Below are the code and all the weights of a small trained network. Each question names an input and a class and asks about switching units off, where a switched-off unit gives its printed mean instead of its output.

import numpy as np


def w(rows, s, z=0):
    codes = np.array(rows[::2]) - 128.0
    scale = np.full(codes.shape[1], s)
    scale[-1] = z or s
    return codes * scale


def norm(h):
    return h / np.sqrt((h * h).mean(-1, keepdims=True) + 1e-5)


def f(y):
    return np.maximum(y, 0)


def log_softmax(a):
    a = a - a.max(-1, keepdims=True)
    return a - np.log(np.exp(a).sum(-1, keepdims=True))


def net(x, mask):
    res = np.array(x, float).reshape(1, 3) / 4 @ E
    u = 0
    for l in range(3):
        y = f(norm(res) @ A[l][:, :-1].T + A[l][:, -1])
        res = res + np.where(mask[u : u + 12], y, B[l][:, -1]) @ B[l][:, :-1]
        u += 12
    return log_softmax(norm(res)[-1] @ U[:, :-1].T + U[:, -1])


A, B = {}, {}
E = w([
[187,99,129],'x0',
[175,219,192],'x1',
[148,24,3],'x2',
],0.0071)
A[0] = w([
[134,169,81,128],'L0N0',
[58,167,199,167],'L0N1',
[185,146,106,86],'L0N2',
[88,37,162,144],'L0N3',
[169,61,131,133],'L0N4',
[128,190,1,254],'L0N5',
[129,39,103,130],'L0N6',
[50,171,144,92],'L0N7',
[117,240,136,134],'L0N8',
[193,189,147,143],'L0N9',
[156,180,158,78],'L0N10',
[128,143,94,203],'L0N11',
],0.0098,0.0028)
B[0] = w([
[113,255,16,155],'L0N0',
[127,94,154,250],'L0N1',
[132,170,114,164],'L0N2',
[72,140,148,191],'L0N3',
[105,130,162,195],'L0N4',
[78,129,91,254],'L0N5',
[106,153,61,226],'L0N6',
[112,87,195,188],'L0N7',
[100,85,102,246],'L0N8',
[157,104,128,231],'L0N9',
[136,203,83,198],'L0N10',
[59,161,66,177],'L0N11',
],0.0067,0.005)
A[1] = w([
[170,105,54,114],'L1N0',
[250,204,185,252],'L1N1',
[114,143,146,204],'L1N2',
[157,46,144,86],'L1N3',
[105,62,101,214],'L1N4',
[84,136,115,153],'L1N5',
[128,59,100,166],'L1N6',
[125,196,133,142],'L1N7',
[245,154,153,230],'L1N8',
[114,95,64,98],'L1N9',
[145,104,156,242],'L1N10',
[124,167,175,67],'L1N11',
],0.013,0.002)
B[1] = w([
[156,156,178,204],'L1N0',
[148,73,93,255],'L1N1',
[155,20,227,166],'L1N2',
[27,181,230,140],'L1N3',
[130,199,223,205],'L1N4',
[247,161,137,183],'L1N5',
[79,161,198,182],'L1N6',
[54,64,153,179],'L1N7',
[167,27,3,205],'L1N8',
[113,185,98,213],'L1N9',
[243,98,74,161],'L1N10',
[37,99,131,181],'L1N11',
],0.0052,0.0072)
A[2] = w([
[7,102,131,89],'L2N0',
[29,108,150,205],'L2N1',
[54,25,141,157],'L2N2',
[173,64,37,250],'L2N3',
[137,131,87,139],'L2N4',
[130,166,175,219],'L2N5',
[249,95,142,146],'L2N6',
[190,169,197,210],'L2N7',
[137,85,37,167],'L2N8',
[129,87,243,227],'L2N9',
[192,135,68,93],'L2N10',
[201,183,180,150],'L2N11',
],0.011,0.0024)
B[2] = w([
[159,159,166,234],'L2N0',
[139,110,228,247],'L2N1',
[136,78,206,235],'L2N2',
[128,224,117,241],'L2N3',
[10,88,130,172],'L2N4',
[156,26,59,176],'L2N5',
[189,161,3,184],'L2N6',
[193,65,72,168],'L2N7',
[149,171,123,229],'L2N8',
[201,121,43,255],'L2N9',
[104,137,172,177],'L2N10',
[134,118,86,144],'L2N11',
],0.006,0.0065)
U = w([
[53,248,40,206],'0',
[252,115,23,163],'1',
[35,168,228,117],'2',
[188,43,204,100],'3',
[156,72,207,179],'4',
[128,152,169,2],'5',
],0.013,0.0062)

Each question gives the input, the list of numbers given to net, and the class t.
The units are the neurons (one row each of A and B). Each row of codes is followed by its name. A weight is (code - 128) times the scale printed after its matrix; where a second scale follows, it is the last column's (A, B and U).
mask holds one flag per neuron, layer by layer. A switched-off neuron (its flag False) gives its mean, the last column of its row in B, instead of its output. The means were averaged over made-up inputs and are rounded, as every weight is.
A unit's drop is (log p(t) with every unit on - log p(t) with that unit switched off) / (log p(t) with every unit on - log p(t) with every unit switched off).
most important unit: the unit with the biggest drop
top k neurons: the k neurons with the biggest drops, biggest first
k most important neurons of layer l: the k neurons of layer l with the biggest drops, biggest first
drop of u: that unit's drop, to one decimal
input [-1,7,-3], class 1: top 2 neurons => L0N5, L0N9
input [-1,5,-5], class 3: top 2 neurons => L1N11, L1N7
input [5,-7,7], class 2: most important unit => L1N6
input [-3,6,-1], class 4: top 2 neurons => L1N11, L1N7
input [4,-1,-8], class 3: top 3 neurons => L1N11, L1N5, L2N2
input [-2,-7,4], class 2: 2 most important neurons of layer 0 => L0N10, L0N0
input [8,-8,7], class 2: top 3 neurons => L1N6, L1N3, L1N4
input [-1,6,-1], class 1: 3 most important neurons of layer 0 => L0N5, L0N9, L0N6
input [-4,-3,2], class 0: 2 most important neurons of layer 2 => L2N2, L2N10
input [1,-2,0], class 2: top 3 neurons => L0N6, L0N3, L2N9
input [-6,-8,4], class 2: 2 most important neurons of layer 2 => L2N9, L2N1
input [2,-2,-5], class 3: top 2 neurons => L1N5, L1N11
input [-1,-8,-3], class 2: 2 most important neurons of layer 2 => L2N7, L2N6
input [0,7,-5], class 1: most important unit => L0N5
input [1,-3,1], class 2: 2 most important neurons of layer 2 => L2N9, L2N6
input [-4,5,-3], class 4: drop of L1N11 => 0.2
input [-2,-8,3], class 2: drop of L1N4 => 0.2
input [-3,-3,4], class 0: drop of L0N6 => 0.4
